Rows near named flat spaces through zero (a row that begins with a name and a colon came from that space):
z758z269: [ 10 -43  32  -5  26  -3 -31  -5  -3 -27  -3   0  16  27 -32  14 -17 -26
  24  21  60]
z43z278: [ 33  15 -22  10  27  23 -42 -10  17   2  21 -10 -15  39  31  16  -9  -5
   3  -8  32]
z43z278: [  1 -22  21 -32  34   9  21   5 -17   3  24  17  15 -33   2 -41  29   4
 -29  23  29]
z63z650: [-13 -16   8  14 -27 -24   5  -1  24 -20  12 -30  -8  28 -28  25 -13 -28
  25 -13 -12]
z647z217: [ 16 -15   4 -14  11 -21  13  27 -33 -15 -39  35 -10  17 -22 -24  31 -38
  -9  26  -7]
z63z650: [  3 -13 -13 -14  22 -27  28  16 -10  -4   7   9  -9  -2  -2 -18  46 -13
 -27  28  23]
z43z278: [ 14   9   2 -12  -8  15   3   5  -6  11   4  17   8   0   1 -23   2  -8
  17 -10 -17]
z43z278: [-49  -8   5  -8 -27 -41  60  -2 -12   6 -37  16   1 -21 -44  -3  13  -8
  17 -14 -36]
z647z217: [ -1  17 -17 -10  18   6  11  -9  -8  19 -12  23 -11   4   9 -11  11   0
   2 -18  -2]
z943z228: [ -6  -4   8  -4 -21  -5  16   6   5   0  13  -6   8 -10  -9  -9   2  -4
   8  -4 -18]
z943z228: [  8   6  -3  20 -17   3 -15   2  25 -15  19 -33 -23  31   9  20 -15 -18
  -2 -17 -26]
z647z217: [ -8 -29  46 -19  15  15  18   2  -2 -17  26  -8  -7  -9  -9 -28   2 -23
 -29  -6 -20]
z758z269: [ 26  18 -15  16  14  19 -39  -3   6  -4  -7  -5 -23  38  23  17 -15  -9
  -4 -10  -1]
z63z650: [-20   3 -12   0  -2 -19  16  -3 -11  10 -23  11   9 -23  -7   6   9  22
  -2  11  11]
z943z228: [ 13 -16  12  -1   6   0 -16  13  -8 -13   5  -3  15 -11   2  -3   4   7
 -16  35  25]
z647z217: [  4  -4 -10 -23  36  -6  32  -2   0   7  21  14 -25  20   2 -28  37 -33
 -12 -15   8]
z943z228: [  6   9 -21  -3   4   4 -14 -18  13  24  20   5  30  -3   3  11  -7  23
  45  -2  55]
z63z650: [-24  12 -10  -2 -13 -16  24  -5 -17  16 -43  26   4 -16 -16   0   2  11
  16 -11 -19]
z943z228: [ 10  22   0  -7 -17  24   9   1   4  15  14   6  -4  -1  13 -23  -3  -6
   9 -29 -46]
z758z269: [ 25  41 -26  12 -39  11   2  14   8   9  -6   3 -29  36  16  -8  -1 -28
  16 -38 -80]
z63z650: [-19 -36  39 -10  36  10 -11 -13  -9 -13   5  -6  20 -35  -6   2 -11  25
 -30  28  50]
z43z278: [ 12  17   3  18 -45  11 -21  10   3  -4 -15  -6   8   6   0  10 -28   2
  23  -8 -44]
z43z278: [ 15   8  -8   5 -46 -14  15  30   5  -5  17 -12   4  -4   2 -14  17  -9
   0  12 -42]
z647z217: [ -7 -10  27 -12 -33  15  16   1  20   6  60 -23  37 -41  -2 -21  -8  18
  14  -2 -10]
z43z278: [ 18  25 -11  17 -20  23 -22   6  15   3  21 -23  -6  -2  35   5 -12  18
 -16  -5 -28]
z758z269: [ -4  10   1   7 -45 -10  16  21  -6  -2 -13  -1   4 -17  -5  -8   2   3
  -1   4 -53]
z43z278: [ 33 -13   5  -9  53  28 -36   1   4  -8  45 -11   2   1  37 -10  11  10
 -41  32  63]
z758z269: [  1  31 -18  19 -51   0   6  17   4   7  -4 -13  -2 -21  20   1  -2  23
 -11  -2 -60]
z943z228: [ 15  49 -33  20  23  36 -36 -31  13  17 -28   7 -54  64  33  27 -32 -17
  14 -69 -33]
z758z269: [ -6  -1  -7  -9  -7  -7  15 -10  13  14  24   0  15   0 -11  -3   4  -2
  35 -12  18]
z758z269: [ -7 -33  29  -7  20   3  -8  -7   6 -15  25 -15  15 -10 -11   3  -7   2
  -7  17  41]
z647z217: [-12  16 -20   7  -4  -4   5 -11   6  14  -4  -2  -3  -5   8  12  -2  17
   5 -12   0]
z63z650: [  9  -2  37 -11 -27  26  -3  13 -20  -4 -19  21  18 -14 -14 -29 -20 -10
  14  -7 -53]
z647z217: [  6  18 -21 -10  -5  10  11 -11  20  28  45  -3  17  -9  15 -12   8  14
  27 -16  17]
z647z217: [ 14  20   6 -10  38  50 -28 -23 -14  18 -19  30  -9   8  24 -12 -23   7
  -1 -29  -1]
z758z269: [  4  33 -32  16 -17   3  -7   1   4  16  -8  -4  -6  -6  26  12  -2  26
  -5  -5 -17]
z943z228: [-16  16 -13  -4  -6  -6  36  -3   7  13  11  -3 -21  -6   9 -12  17  -3
 -14 -26 -37]
z63z650: [-30 -32   3  21 -34 -51   6   9  17 -22  14 -44  31 -32 -26  41   0  30
  -1  50  42]
z647z217: [ 27   0  13 -18  -6  27 -10   6  -1  11  30  12  31 -10   5 -30  -2   1
  25   4   9]
z63z650: [ 13 -23   8  -2   2 -13   0  19   6 -19  32 -20   5  -2   0  -6  19  -9
 -21  34  22]
z943z228: [ -2   7 -21   6  -2  -7  -5 -14  21  11  23 -13   8   8   3  19  -4  10
  27  -8  32]
z943z228: [-42 -12   3  -4   7 -34  45  -4 -13  -5 -35   9 -21  -9 -26   3  18 -10
 -20  -6 -19]
z43z278: [-27   6  -7 -19  14  -7  43 -17  -6  22  -8  23  -8 -11 -10 -17  17  -3
   7 -29  -9]
z758z269: [ 19  -1  12  10 -16  18 -23   4  21 -13  32 -27  -3  21   8   6 -19 -15
   7 -10 -16]
z63z650: [ 20  10  -7 -12  29  18   2  -3  -2   5   7  15 -27  31  14 -20  13 -30
  -7 -23 -10]
[ 15 -24  23   2   7   5 -19   9   4 -25  15 -15  -1  16  -6   2  -6 -20
 -10  15  11]	z647z217
[ -7  12   5   1 -21   6  21  13  -3   1   4  -7 -12 -23  14 -17   8   7
 -33  -5 -56]	z758z269
[-21 -15  18 -24  35   2  36  -5 -14   2   4  13 -13 -21  -1 -29  23  -5
 -39  -4  -3]	z758z269
[-15   8 -13  -3   7  -9  28  -1   0   7   1  -1 -21  -7   9  -7  20   1
 -26 -10 -18]	z943z228
[ 40 -10  12  12   7   7 -59  23 -32 -28 -60  24   4  32  -9  12 -18 -17
   5  38  13]	z647z217
[  1 -15  22  -2   1   5  -1   7  -2 -15   5  -7  -3  -1  -5  -7  -3 -11
 -14   5 -11]	z758z269
[ 18  42 -36  18 -10   1 -12  14 -21   7 -60  24 -32  23  21   6   3  -3
 -12  -9 -51]	z758z269
[-37  24 -37  32   7  -9  -5 -37  38  11   9 -42 -31   9  24  58 -20  33
 -12 -35  11]	z647z217
[ 22  40 -30 -11  24  29  -2  -5 -17  32 -18  39 -16   5  34 -25  13   6
  -6 -22 -16]	z63z650
[ -2 -19  10  -8   2  -4   0 -10  14   0  29  -8  21   4 -18   3  -5  -6
  31  -1  37]	z758z269
[ 44  42   1  -1 -42  49 -22  18 -10  15 -10  24   3  12  21 -33 -21 -12
  28 -30 -82]	z63z650
[  8 -20  19   2 -13  -5  -4  13   9 -20  22 -20   5   6 -10  -1  -2 -16
  -1  13  -2]	z63z650
[ 18  27  -5  14 -20  29 -20  -6  21   3  11 -13 -23  38  16   7 -28 -21
  21 -47 -51]	z943z228
[ 16 -34   1   3  28 -39   0  26 -13 -42 -23   0 -37  53 -22   7  32 -59
 -30  33  16]	z647z217
[ -8 -12  13  26 -11  -5 -29   5   6 -25  -8 -32   3 -10   3  34 -23  22
 -26  27   7]	z43z278
[-12  -1  -5  -1 -13 -13  21  -1  10   4  17 -10   2  -8  -5  -1   9   1
   5  -5  -5]	z943z228
[  9  23  -6   8 -35  12 -11   8  -6  12 -14   8  18 -18   8  -2 -14  22
  16   1 -29]	z63z650
[-37 -11  -5  -8 -31 -53  65  11  -7   1 -21   9  -3 -12 -42  -8  30 -19
  13  -2 -31]	z43z278
[-35 -30  14  11 -15 -38  15  -8  17 -20   0 -28   1   7 -39  33 -10 -11
  15   0  13]	z63z650

Rows near named flat spaces through zero (a row that begins with a name and a colon came from that space):
z608_z757: [-28  -1 -15  -4  -3  11   2 -37 -27  -5 -63  12 -47  -1  16 -20 -22  16
   7   3  -1]
z97_z661: [-13  -6  15  16 -16   4  -6   0   8  22 -31 -26 -20  25   5   4 -17 -19
  28 -13 -46]
z696_z229: [  8   9 -17   2   3   4 -12 -33 -20  -4 -46  23 -18 -12   3 -26   0  -3
 -15  24   9]
z608_z757: [ -2 -28  -3 -36  38  -4  -4   5  10   9  -3 -25   1  -4  11  12 -16   9
  -9  -1  10]
z97_z661: [-19  15  -3  17 -42   3  18  -4  -7 -17   8  27  -5  -5   3 -12   0  11
   4  -7  -8]
z97_z661: [  1  -1  17  17 -23 -26   3  -4 -13   3  -4  -4 -11  27 -32   0   5   5
   9 -16 -20]
z97_z661: [ 29  30  16  13 -13  -6   6 -40 -15   5 -25  73 -27   0  12   3  32  -1
   6  -3 -52]
z675_z142: [-26   9   7   7  -4  -1  34 -12 -22  -3  -6 -24 -32  16 -24   5  -6  48
  23 -35  10]
z608_z757: [  3 -44   7  30  13   5  18  39  -5  20 -23  36  -3  29  21  17 -33  -6
  -4  15 -68]
z608_z757: [ -1  13  -4  32  31  17  36 -19 -13  32 -44 -54 -28  10 -15  -8 -16  40
  23  -6 -27]
z675_z142: [  7  30   3 -21 -36 -31   3 -28  20 -28  64  42  30 -36  20  -8  43  11
  -4  -9 -19]
z675_z142: [-16  14 -10 -13 -18   6  36 -25  11   7  -8 -16  -8 -29   9 -17 -16  39
  -9 -14 -14]
z97_z661: [-14  24 -14  31 -32  28  42  -2  -4 -11   4  55  -2 -23  32 -13  -5  23
   0   6 -33]
z696_z229: [ 12   0   4 -18  -4   1  -3 -12  19  25 -23 -24  -3 -10  -5  -4 -11  -7
 -15  -5 -12]
z608_z757: [  1   6 -12  24  39  -1  17 -26  -9  14 -23 -19 -10  -2  20 -13  -1  28
  24  15 -48]
z608_z757: [  8 -18   0  -7  28   1  -6  -1   1  10 -19  17  -6   3  25   9  -6  -6
   1  12 -27]
z97_z661: [ -5  -2  14 -25   8  32  -4 -11  10  18 -41  31 -38   1  43  28 -10 -19
  14 -16 -26]
z675_z142: [ 46 -43  -5  14  47 -38  18  28  -6  14  16  24  41   5 -14   0  -6  22
 -45  38 -40]
z696_z229: [-31 -13  -6  20  24  24  35  39 -19 -17  25   3  -7  17   8  23 -14  34
  23 -10  21]
z675_z142: [ 10 -18   4   5  28 -14  -4  29   5  -1  36 -12  26  12  -4  15   7  -2
   4   7  -1]
z696_z229: [ 14 -16   4  -2 -14 -35 -45  13  -5 -23  25  22  27  13 -16  -6  19 -39
 -13  20  17]
z97_z661: [  3 -30 -13  19  -5 -26  -3  -1  14  23 -25 -30  21   0   7 -33 -31  -6
 -14  31 -70]
z696_z229: [ 11  13 -12 -13  19 -15  -1 -50  -3  10 -31 -18 -10 -20   3 -25   6  21
  -5  10 -15]
z97_z661: [ 39   2   5  40  51  -5  19  13  -8  27   3 -24  14  17 -26   9  11  17
   6  14 -28]
z696_z229: [-14   4 -19  19   3  19  24  -5 -25  -4 -30  -2 -18  -4 -11 -19 -20  29
  -9   9  21]
z696_z229: [  1  17  -7 -12 -11  -3  35 -34  -1  14 -23 -19 -15 -23 -19 -20 -11  46
 -22 -14  -1]
z696_z229: [ 21  10  12  -8  -3 -20 -47 -18  15  -6  14  27  14  -1  25   4  37 -49
  16  12 -29]
z608_z757: [ 39 -24  31 -52  10  -7 -42  49  34   7  48   7  34   8 -20  49  18 -56
 -33 -13  51]
z608_z757: [  6  -1  -1   2  -1 -21  -9  11   8 -14  44   0  31  -3  -1  -1  17  -5
   0   8   0]
z608_z757: [ 10 -63  11 -29  29 -34 -38  42   3  -7  22  12  23  28  -1  26  -8 -31
 -19  13   9]
z675_z142: [ -5 -11   0  48  18  17   6  46 -16   7   3 -43   6  36 -35   7 -15  -3
  17   6  23]
z97_z661: [-19 -25 -17 -41   8   6 -45   0  31   3 -14 -47  14 -18  32 -13 -25 -40
  -7  18  18]
z675_z142: [-17 -24   7 -18  10   8   1  36  22  12  19 -60  11  10 -10  19 -24  -2
   4 -19  24]
z97_z661: [ -4  41 -11  -8   8  38 -17  -8   7 -20  22   7   4 -27  24   4  29 -19
  18   3  52]
z675_z142: [  6  18  13  22 -31 -27  14 -16 -36 -21   7  44 -17  19 -38  -4  25  23
   1 -15   3]
z675_z142: [  6   7  -4 -12 -24  14 -28 -11  10   2 -28  23  -4 -14  16 -11  -2 -40
 -15  13   3]
z696_z229: [  7  -3  21 -45  -4  -8  21  -2  19   6  26  21  -4 -11   6  31   7  20
 -12 -36  -6]
z696_z229: [-16  10   6  -7  12  40  43   5   1   5  -2  27 -28  -6  30  31  -8  31
  16 -27  -6]
z675_z142: [-14 -20 -10  19  20  20  36  36   7  25  -5 -71   9   7 -21  -1 -43  28
  -5  -2   6]
z608_z757: [-36 -40 -11 -67 -20  -4 -40 -14 -14 -34 -38  56 -32  -7  32  -3 -25 -23
 -29   3  48]
[ 11 -23  -8  -1  60   0   1  -2  -7  13 -22  -2  -5   5  22   7  -8  11
   5  20 -24]	z675_z142
[ -4  -1 -20  11  18  10  -5 -12 -28 -12 -33  18 -16  -1   5 -17  -6   6
  -4  24  19]	z696_z229
[ 13 -29   9 -20   1   9 -16  24  14   3  -4  69   4   0  41  24  -7 -38
 -20  12 -27]	z608_z757
[  8 -40  22   7   6   0   5  54  -1  24  -7 -23  -1  42 -42  29 -29 -11
 -15 -14  10]	z608_z757
[-10  -3  -8  48  -6 -11   2 -15 -34  -8 -34  30 -20  22   8 -21  -3   4
  21  21 -47]	z608_z757
[-18 -40 -28  13  54  24  -6  28 -38 -11 -40  -2 -16  19   2  -3 -35   5
  -7  34  49]	z696_z229
[  8  15 -15 -28  46  -3  -8 -39  14   1   5 -15   7 -33  39  -6  20  14
  11  12  -9]	z608_z757
[-30  19 -14  -8 -20  16  29 -18   0  -4  -8 -35 -14 -22  -7 -18 -17  37
  -1 -18  26]	z608_z757
[ -7  14  -3  23 -66 -38 -27 -38   2  -8 -17   4   5  -2   0 -47   7 -27
   6  15 -55]	z97_z661
[  6  12 -12  19   5  -4  30 -23 -14   2 -13  16  -5 -13   3 -19   0  36
  -6  10 -27]	z675_z142
[-14  -6   1  -4  -2  21   2   5  11  10 -18  -4 -12   0  24   7 -18  -9
  10  -4 -17]	z97_z661
[  2 -16   2 -28  34  15   4  16   2   4   2  -2  -5  -1   4  25  -8   7
  -9  -8  32]	z97_z661
[ -4 -34   8 -38  36  -6 -11  16  18  11   8 -29   3   7  13  26 -13  -3
   2 -10   4]	z675_z142
[  9   8  10 -12   3  14  -2 -11  29  31 -18 -28  -5  -8  16   8  -5 -15
   8 -10 -33]	z696_z229
[  6 -39  -5 -64  38  -6 -26   3  13   4 -11  -6   2 -12  15  13 -17 -10
 -32   6  34]	z97_z661
[  9  33  -2  37 -15 -22   5  -2   2 -14  57 -25  37  -4 -24 -17  35  10
  18   4  -3]	z608_z757
[ 12  20   1  15  24  26  -3  -2   6  13  -6  -8  -2  -2  15   9  13 -13
  22   5  -8]	z97_z661
[ -2 -41   1 -17   8 -27 -12  37  12 -13  44   6  35   6   7  12  -7  -9
 -16   9   1]	z608_z757
[  5 -26  11 -52 -14 -15  -8  -4  18  11 -15   8  -5  -8  -1   8 -18  -6
 -36 -14   1]	z675_z142
[ -1  -4  -9   7  -3 -10 -10   0   6   1   2 -24  16  -3  -3 -17  -4  -8
  -2  14  -7]	z97_z661

Rows near named flat spaces through zero (a row that begins with a name and a colon came from that space):
z207z710: [-16 -21   9  15   3  24  16   5   8  11 -13 -23  19  37  23   9  15  -6
   9  12 -27]
z617z666: [  3 -26   0 -11 -16 -14 -22  17 -14   5   3   5  -2 -15 -12  17   3  -3
 -18 -13  11]
z207z710: [-12 -63  45 -33 -36 -11  -8 -18  -6   2  15  13  25  29  25   5   0  10
 -36  -3  38]
z617z666: [-12   1 -14   1  -7  -1  23   0  28   0 -34 -12  25   5  14 -18   4   2
  11   7  -4]
z714z128: [  9 -21 -59   2 -10 -29 -22  66   6 -11 -43 -31  22  -9  38  36   5  14
 -10  11 -28]
z714z128: [ 10  -3  36  28  12  13  -1  20 -18  12  37   6  -3  34  18  20   1   6
 -11  -7 -20]
z714z128: [ -1  -4 -19 -37  -9 -18  -6 -14  17 -19 -19  -1  16  -9  21  -5 -12  11
  -1  13  15]
z714z128: [ -7 -19  32  16 -23   0 -16  30 -19  16  22   2  15  -1 -20  -3  -1 -14
   1 -29   7]
z811z472: [ -8  19  12  69  45  40  48  14 -17  39   6   1 -11  22 -27   2  36  -2
   8 -14 -39]
z207z710: [ -2 -43  42   7   1  22 -18  23 -28  25  31   0   4  27   1  43  14 -12
 -11 -15 -21]
z811z472: [-15  16   4  16  -8   4  22  -3  15   1 -11  -6  20   3  -4 -37  -3  -3
  19  -4   7]
z714z128: [ -5   8 -36 -33  16  -6  13 -20  23 -18 -34  -9  22  -4  28  -4  -4  18
  11  23  -2]
z714z128: [-10  18 -21 -12  43  27  31 -45   7   5 -21   2 -14  -7 -18   0  19  -1
  17  16 -14]
z207z710: [ -1   4  13  -5   1  15  16 -27  22   3  -4   2 -10  17   7  -3   2  -8
   4  13  -7]
z617z666: [-23  36   5  71  24   6  65  10  -8   9  -2  -2  38  26   6 -62  11  34
  11 -11   7]
z811z472: [-13  10 -36 -24  -7 -34   2  14  10 -25 -30  -8  58 -23  24 -32 -19  30
  14  -1  25]
z617z666: [ 11 -10  19  -4 -13  -3   4   4   9  26   2  29 -17 -18 -31  11  10 -16
 -20 -25   6]
z617z666: [ 10 -22   3 -40  -5 -21   3  28  27  10 -18  19  47  -2  37  26  -4  19
 -16 -14  -7]
z811z472: [  1  -9  -9  -8  20   5   2  -7 -14   5  -1   5  -8  -3  -6  19  13   7
  -9   2  -4]
z714z128: [ 11 -13 -18 -18  19   8 -10 -17 -10   5  -4   6 -40 -13 -17  39  18  -7
 -16  10 -11]
z617z666: [ -3 -13 -15 -11  14 -18   2  12 -15 -14  -3  -3  35  12  40   7  -2  39
 -14   7   7]
z617z666: [ 13  15  -2 -24  38  17 -15 -23 -23   8  22  22 -36 -31 -42  30   4 -11
   6  -9  -9]
z207z710: [ -1   3 -54  21 -19 -33  15  12  13 -14 -45 -13  -8 -18   2 -24   9  15
 -19  13  18]
z714z128: [ -1 -31  13  26   8  16  28   7  -6  39  -8  14 -19  12 -21  25  41  -6
 -31 -13 -14]
z207z710: [ 18   0   6  -2  19  -3 -18  12 -29   6  29  19 -20 -11 -13  30   1   7
 -17 -13  -4]
z714z128: [ -2 -17 -21  32 -24 -26  -8  87   6   0 -24 -31  57  13  46   6  -3  16
   0 -10 -22]
z811z472: [ 30  46 -12  19  15 -39  -7  35 -20 -12  28  30  -5 -28   0 -10 -22  36
 -17 -23  17]
z207z710: [ -1   7  -7 -13 -11 -37   0  12  -4 -15   0  14  37 -17  13 -28 -18  31
  -9 -14  37]
z207z710: [-25 -14 -47  17  -1   0   6  18  -3 -13 -42 -46  27   7  18  -9  14   7
  16  22 -12]
z207z710: [  6   1  11 -20  -8   3  16 -50  28  -4  -6  15 -28  11   5  -8   0  -5
 -14  19  14]
z617z666: [  5  12  23  17   7   1  19  12   1  18  14  21   9   3  -6  -7   1   6
  -5 -22  -1]
z207z710: [-14   2  -5  12   0   3  17  13  11   0 -17 -16  33  15  20 -15   1   7
  15   4  -9]
z617z666: [ 19 -30   6 -14   0 -27  11 -17  -5  -2   6  32 -18  18  30  21  11  38
 -65   9  27]
z811z472: [  2  29  -9  26  12  -6  17  11  -1  -4   1   1   6  -1   3 -22  -4  15
   6  -4   0]
z811z472: [-15  14  -1  20  -7 -17  29  42  15   9 -20   0  69  -4  14 -38  -6  21
  16 -27   6]
z714z128: [  0 -50  41 -44 -25  -7 -17 -24  -9  14  19  31  -5  -5 -17  18   4  -8
 -33 -17  34]
z811z472: [ 12  30  10  11 -11  -4 -12 -10  -3  -7  23  11 -33 -18 -28 -20 -16 -14
   5  -8  15]
z811z472: [-20 -10  16  -1 -45  24 -10 -23  35 -10 -15 -39  -4  24   6 -24 -10 -46
  34  25  -7]
z617z666: [ -8  56  22  46  14  39  -2  -2  -8  -2  32 -21 -14   8 -28 -33 -17 -31
  58  -3 -25]
z811z472: [-13  15  15  20   9  14  29 -11  -3  22   1  15   2 -13 -42 -28  12  -9
  11 -23   9]
[-17   2  18  21   0  27  31 -25  14  13  -8  -7  -4  22 -10 -22  14 -14
  12   6  -5]	z811z472
[-27  -4 -18  -7 -10 -12  19  28  22  -4 -40 -21  80   0  29 -31  -6  16
  28  -6   2]	z714z128
[ -4   8 -36 -10   5  -5  27 -28  26  -4 -42   0 -11 -15  -7 -14  13   3
  -3  16   7]	z714z128
[ 30  15  42  19  13  28   6  -7   9  32  32  30 -59  10 -26  33  10 -29
 -13 -13 -32]	z207z710
[ -6 -23 -35 -26  17 -19  36 -15  11   8 -45  18  18 -15   6   7  27  31
 -31   2  16]	z617z666
[  4  25   6 -11  13   8  -5 -31  -2 -15  19   4 -15   0  -2 -10 -15  -1
  14  10   5]	z714z128
[ -1  25   5  40 -14   3  -6  44   3   6   5 -16  12  -5 -11 -18 -11 -18
  28 -18 -18]	z811z472
[  4   7 -13   6  -5 -22   6  24  14 -16 -10  -9  33  17  49 -10 -14  28
  -4   9  -1]	z811z472
[  6 -18  19 -20  30  24  -8 -26 -20   5  26   8 -20  22   9  41   9   2
 -11  13 -16]	z207z710
[ 25  10  30  13   1   9  12 -54   3   3  31  30 -81  20 -13   4   7  -7
 -39  16  14]	z617z666
[ 24  -6  28  14  -9   5 -22  16  -7  10  32  10 -37  14   0  32  -2 -15
 -19  -5 -17]	z811z472
[ -5  42  -6  23   7   6   6  -1   3 -14   5 -13   3  -2  -3 -34 -16  -3
  32   4  -4]	z714z128
[ 23  16  -9  26 -18 -37  -5  40  -6   7   5  25 -16 -35 -25  -8  -4   7
 -27 -31  19]	z207z710
[ 11 -18  -2 -23  49   8 -34   0 -60  -4  40   9 -14  -1   2  59   6  22
 -16   2 -12]	z207z710
[-15  -8 -15 -14 -22 -17  -8  21   9  -7 -22 -14  43 -17   5 -19 -10   1
  16  -8  12]	z714z128
[  8  -2  14  18   2   0   9  13   1   5  10   3   1  25  23   8   2  11
 -14   2 -10]	z714z128
[ 18  -5  27 -17   7  -6 -10  26  -6  23  23  34   9 -16 -11  28  -3   1
 -13 -35  -5]	z617z666
[ -6  17 -30  16 -21 -19 -13  37   8 -16 -20 -26  25 -18   4 -26 -16  -3
  24  -2   0]	z714z128
[ -2  -6  16  33 -12 -10  17  11 -10  11   9  12  -1   8  -8 -17   9  10
 -23 -15  18]	z617z666
[ -9  17   3  38 -12   6  16  27  20  -2 -11 -25  26  26  25 -26  -7  -3
  23   5 -19]	z811z472
